Here is a tiny trained network, its code and every weight. The questions are about switching its units off for an input and a class, where a switched-off unit gives its printed mean instead of its output.

import numpy as np


def w(rows, s, z=0):
    codes = np.array(rows[::2]) - 128.0
    scale = np.full(codes.shape[1], s)
    scale[-1] = z or s
    return codes * scale


def f(y):
    return y / 2 * (1 + np.tanh(0.7978845608 * (y + 0.044715 * y**3)))


def log_softmax(a):
    a = a - a.max(-1, keepdims=True)
    return a - np.log(np.exp(a).sum(-1, keepdims=True))


def net(x, mask):
    res = np.array(x, float).reshape(1, 3) / 4 @ E
    y = f(res @ A[0][:, :-1].T + A[0][:, -1])
    res = res + np.where(mask, y, B[0][:, -1]) @ B[0][:, :-1]
    return log_softmax(res[-1] @ U[:, :-1].T + U[:, -1])


A, B = {}, {}
E = w([
[228,67,131,178],'x0',
[79,141,101,246],'x1',
[78,33,55,108],'x2',
],0.012)
A[0] = w([
[101,204,181,113,90],'n1',
[106,4,73,101,173],'n2',
[163,137,182,14,254],'n3',
[60,123,90,68,103],'n4',
[216,175,158,171,124],'n5',
[124,166,92,239,177],'n6',
[210,170,153,192,143],'n7',
[73,149,101,233,206],'n8',
[20,133,117,50,189],'n9',
[231,169,197,135,156],'n10',
[80,254,179,124,145],'n11',
[6,116,59,203,121],'n12',
[72,151,96,127,61],'n13',
[94,248,155,103,134],'n14',
[165,34,189,36,220],'n15',
[179,41,50,165,141],'n16',
[17,119,122,83,167],'n17',
[103,245,204,124,150],'n18',
[123,164,94,224,176],'n19',
[99,167,86,217,152],'n20',
],0.009,0.0065)
B[0] = w([
[218,212,39,223,168],'n1',
[141,245,19,59,226],'n2',
[204,202,155,25,237],'n3',
[44,180,100,108,175],'n4',
[150,32,228,87,201],'n5',
[56,20,165,228,226],'n6',
[141,17,213,197,208],'n7',
[43,32,85,215,245],'n8',
[43,191,115,6,224],'n9',
[157,24,241,20,225],'n10',
[254,200,31,181,216],'n11',
[27,43,47,142,242],'n12',
[26,57,122,160,147],'n13',
[220,203,21,229,200],'n14',
[249,227,105,48,224],'n15',
[194,208,44,254,203],'n16',
[36,74,82,46,210],'n17',
[223,175,59,247,218],'n18',
[52,43,142,226,214],'n19',
[58,59,128,188,210],'n20',
],0.0077,0.011)
U = w([
[190,203,56,130,254],'0',
[128,112,14,250,202],'1',
[36,189,96,32,8],'2',
[1,72,72,119,49],'3',
[183,64,199,78,122],'4',
[90,62,209,224,17],'5',
],0.0094,0.006)

Each question gives the input, the list of numbers given to net, and the class t.
The units are the neurons (one row each of A and B). Each row of codes is followed by its name. A weight is (code - 128) times the scale printed after its matrix; where a second scale follows, it is the last column's (A, B and U).
mask holds one flag per neuron, in row order. A switched-off neuron (its flag False) gives its mean, the last column of its row in B, instead of its output. The means were averaged over made-up inputs and are rounded, as every weight is.
A unit's drop is (log p(t) with every unit on - log p(t) with that unit switched off) / (log p(t) with every unit on - log p(t) with every unit switched off).
The circuit of an input: a set's keep is (log p(t) with only the set's units on - log p(t) with every unit switched off) / (log p(t) with every unit on - log p(t) with every unit switched off). Starting from the 12 units with the biggest drops (on a tie, the unit counted first), units are removed one at a time, each time the one whose removal leaves the highest keep (on an exact tie, the one counted first), for as long as the keep stays at least 0.8.
circuit, biggest first: the units of the circuit, biggest drop first
k most important neurons: the k neurons with the biggest drops, biggest first
drop when u is switched off: that unit's drop, to one decimal
input [-5,-4,1], class 2: circuit, biggest first : n9
input [1,-7,-4], class 4: 2 most important neurons : n10, n2
input [1,-8,-8], class 4: 2 most important neurons : n10, n5
input [1,-8,3], class 0: 2 most important neurons : n15, n12
input [-7,2,1], class 3: 3 most important neurons : n9, n17, n16
input [2,-8,8], class 0: 2 most important neurons : n15, n16
input [-3,-5,0], class 0: drop when n10 is switched off : 0.2
input [-4,8,1], class 3: drop when n16 is switched off : 0.1
input [8,-8,0], class 4: drop when n10 is switched off : 1.2
input [7,4,-1], class 5: drop when n11 is switched off : 0.0
